Below is a small trained network, with its code and all its weights. Each question gives an input and a class and asks what happens when units are switched off, that is, made to give their printed mean instead of their output.

import numpy as np


def w(rows, s, z=0):
    codes = np.array(rows[::2]) - 128.0
    scale = np.full(codes.shape[1], s)
    scale[-1] = z or s
    return codes * scale


def f(y):
    return y / 2 * (1 + np.tanh(0.7978845608 * (y + 0.044715 * y**3)))


def log_softmax(a):
    a = a - a.max(-1, keepdims=True)
    return a - np.log(np.exp(a).sum(-1, keepdims=True))


def net(x, mask):
    res = np.array(x, float).reshape(1, 4) / 4 @ E
    y = f(res @ A[0][:, :-1].T + A[0][:, -1])
    res = res + np.where(mask, y, B[0][:, -1]) @ B[0][:, :-1]
    return log_softmax(res[-1] @ U[:, :-1].T + U[:, -1])


A, B = {}, {}
E = w([
[167,166,114,132,157,180,67,66],'x0',
[127,189,110,109,124,106,246,87],'x1',
[93,128,165,209,80,145,132,91],'x2',
[109,155,49,183,129,99,101,152],'x3',
],0.013)
A[0] = w([
[152,94,245,45,107,190,149,70,67],'neuron 0',
[131,175,107,134,147,96,189,86,35],'neuron 1',
[98,82,116,155,126,79,168,177,73],'neuron 2',
[120,179,80,173,131,96,101,152,26],'neuron 3',
[106,90,134,123,159,155,84,168,61],'neuron 4',
[97,106,138,109,127,128,88,132,38],'neuron 5',
[142,150,119,133,103,118,119,144,43],'neuron 6',
[174,165,138,133,141,173,118,108,73],'neuron 7',
[149,80,159,102,128,127,136,89,17],'neuron 8',
[183,130,91,119,103,156,117,102,48],'neuron 9',
[150,124,98,55,162,112,140,179,26],'neuron 10',
[128,55,147,152,160,162,85,147,88],'neuron 11',
[151,153,121,96,120,183,107,65,72],'neuron 12',
[97,143,8,184,123,107,118,143,60],'neuron 13',
[131,68,119,143,125,149,102,137,41],'neuron 14',
[166,117,122,151,94,103,54,183,74],'neuron 15',
[164,98,211,108,119,141,152,141,42],'neuron 16',
[140,198,91,133,130,110,214,70,87],'neuron 17',
[140,126,106,52,174,121,117,152,120],'neuron 18',
[96,134,149,171,109,128,119,68,32],'neuron 19',
[80,109,140,99,109,83,154,202,1],'neuron 20',
[116,131,147,146,115,112,119,107,137],'neuron 21',
[117,99,118,128,141,146,131,126,48],'neuron 22',
[158,126,96,53,153,76,109,155,76],'neuron 23',
[123,171,133,105,115,127,174,95,55],'neuron 24',
[102,121,177,205,74,143,124,42,51],'neuron 25',
[97,126,167,172,51,131,146,138,75],'neuron 26',
[98,62,184,94,86,87,169,184,88],'neuron 27',
[148,175,126,121,199,208,86,25,108],'neuron 28',
[131,103,194,90,135,142,139,102,11],'neuron 29',
[98,177,90,168,123,126,114,150,88],'neuron 30',
[142,173,117,113,131,103,182,104,54],'neuron 31',
[169,135,120,135,134,136,82,78,69],'neuron 32',
[127,130,84,135,104,117,120,133,32],'neuron 33',
[192,133,93,82,185,151,130,152,80],'neuron 34',
[105,121,162,209,82,164,142,102,44],'neuron 35',
[118,128,101,116,105,126,117,100,48],'neuron 36',
[142,202,118,121,152,126,73,68,60],'neuron 37',
[170,99,85,95,165,130,143,156,45],'neuron 38',
[138,50,170,157,156,143,76,180,63],'neuron 39',
[122,147,116,96,146,155,127,159,44],'neuron 40',
[124,150,128,132,136,139,153,129,35],'neuron 41',
[127,150,64,170,130,95,112,137,30],'neuron 42',
[182,135,119,150,153,143,122,85,61],'neuron 43',
],0.015,0.0098)
B[0] = w([
[158,162,64,69,184,115,151,95,230],'neuron 0',
[145,135,156,86,69,150,131,107,189],'neuron 1',
[99,83,86,159,97,99,134,171,179],'neuron 2',
[183,139,96,86,158,103,171,120,171],'neuron 3',
[143,123,144,112,93,148,138,110,167],'neuron 4',
[168,133,153,104,98,122,137,129,136],'neuron 5',
[248,124,145,121,116,70,175,155,120],'neuron 6',
[134,106,119,140,106,102,154,159,162],'neuron 7',
[245,124,121,115,129,75,168,128,138],'neuron 8',
[155,112,126,150,104,102,141,150,144],'neuron 9',
[151,147,168,176,138,115,93,122,180],'neuron 10',
[133,134,147,96,88,171,126,116,185],'neuron 11',
[122,104,113,139,103,99,153,167,179],'neuron 12',
[158,135,81,71,181,106,145,111,220],'neuron 13',
[150,128,154,105,108,144,144,125,148],'neuron 14',
[135,134,153,84,88,164,152,97,189],'neuron 15',
[166,140,87,88,149,101,130,115,164],'neuron 16',
[127,105,165,87,85,192,113,100,245],'neuron 17',
[126,153,167,171,155,133,82,125,200],'neuron 18',
[155,151,161,171,135,104,121,134,161],'neuron 19',
[118,89,115,169,90,93,162,175,163],'neuron 20',
[114,142,132,136,139,136,106,137,150],'neuron 21',
[236,124,146,133,96,94,179,128,119],'neuron 22',
[132,172,174,184,156,109,90,97,195],'neuron 23',
[143,105,148,99,99,160,112,112,172],'neuron 24',
[143,159,173,180,167,113,78,117,217],'neuron 25',
[136,131,166,177,143,108,108,140,183],'neuron 26',
[67,85,82,163,98,99,168,181,201],'neuron 27',
[62,84,96,166,95,100,149,176,249],'neuron 28',
[199,142,102,89,155,105,144,134,153],'neuron 29',
[140,143,107,97,158,108,137,117,174],'neuron 30',
[150,118,150,111,80,176,134,123,180],'neuron 31',
[117,101,119,143,88,111,156,135,170],'neuron 32',
[206,131,130,120,122,87,155,129,131],'neuron 33',
[123,152,170,173,152,110,113,122,193],'neuron 34',
[151,169,179,176,162,107,85,114,192],'neuron 35',
[177,128,138,124,105,81,176,134,121],'neuron 36',
[112,96,109,148,98,95,150,168,191],'neuron 37',
[166,146,168,166,142,101,114,112,163],'neuron 38',
[140,117,154,82,79,181,146,96,195],'neuron 39',
[195,126,151,153,120,106,136,132,132],'neuron 40',
[220,120,153,116,91,107,158,129,126],'neuron 41',
[171,123,105,102,164,117,157,129,169],'neuron 42',
[138,104,121,149,96,97,155,163,156],'neuron 43',
],0.016,0.015)
U = w([
[143,128,158,101,74,179,131,126,110],'0',
[116,110,105,154,93,104,141,176,105],'1',
[146,155,176,169,150,117,106,134,111],'2',
[161,143,85,87,163,115,142,129,119],'3',
[2,144,87,119,174,221,95,121,249],'4',
],0.021,0.013)

Each question gives the input, the list of numbers given to net, and the class t.
The units are the neurons (one row each of A and B). Each row of codes is followed by its name. A weight is (code - 128) times the scale printed after its matrix; where a second scale follows, it is the last column's (A, B and U).
mask holds one flag per neuron, in row order. A switched-off neuron (its flag False) gives its mean, the last column of its row in B, instead of its output. The means were averaged over made-up inputs and are rounded, as every weight is.
A unit's drop is (log p(t) with every unit on - log p(t) with that unit switched off) / (log p(t) with every unit on - log p(t) with every unit switched off).
The circuit of an input: a set's keep is (log p(t) with only the set's units on - log p(t) with every unit switched off) / (log p(t) with every unit on - log p(t) with every unit switched off). Starting from the 12 units with the biggest drops (on a tie, the unit counted first), units are removed one at a time, each time the one whose removal leaves the highest keep (on an exact tie, the one counted first), for as long as the keep stays at least 0.8.
units of the circuit, in order: the units of the circuit, biggest drop first
top k neurons: the k neurons with the biggest drops, biggest first
drop when u is switched off: that unit's drop, to one decimal
input [5,-2,5,-2], class 1: units of the circuit, in order -> neuron 28
input [-4,2,-2,5], class 3: top 2 neurons -> neuron 28; neuron 13
input [-6,5,-8,-8], class 2: top 2 neurons -> neuron 10; neuron 23
input [6,1,3,-7], class 3: top 3 neurons -> neuron 0; neuron 29; neuron 27
input [8,-3,8,0], class 1: top 4 neurons -> neuron 28; neuron 37; neuron 32; neuron 12
input [-2,2,-7,7], class 2: top 3 neurons -> neuron 23; neuron 10; neuron 0
input [7,-6,7,7], class 1: top 3 neurons -> neuron 28; neuron 37; neuron 32
input [8,-7,-5,4], class 1: top 4 neurons -> neuron 28; neuron 37; neuron 17; neuron 32
input [5,-5,0,3], class 0: top 4 neurons -> neuron 15; neuron 39; neuron 11; neuron 27
input [-5,-6,-6,7], class 3: top 3 neurons -> neuron 13; neuron 17; neuron 3
input [7,-1,-3,8], class 3: top 3 neurons -> neuron 13; neuron 3; neuron 42
input [-6,-5,-7,3], class 2: top 4 neurons -> neuron 23; neuron 28; neuron 10; neuron 18
input [0,0,-4,5], class 3: top 2 neurons -> neuron 13; neuron 25
input [7,-8,-2,4], class 0: units of the circuit, in order -> neuron 39
input [5,7,-7,-3], class 0: top 3 neurons -> neuron 17; neuron 31; neuron 1
input [1,-1,-1,-6], class 3: drop when neuron 0 is switched off -> 0.0
input [-1,6,8,5], class 2: drop when neuron 35 is switched off -> 0.1
input [1,0,-4,-4], class 2: drop when neuron 18 is switched off -> 0.6
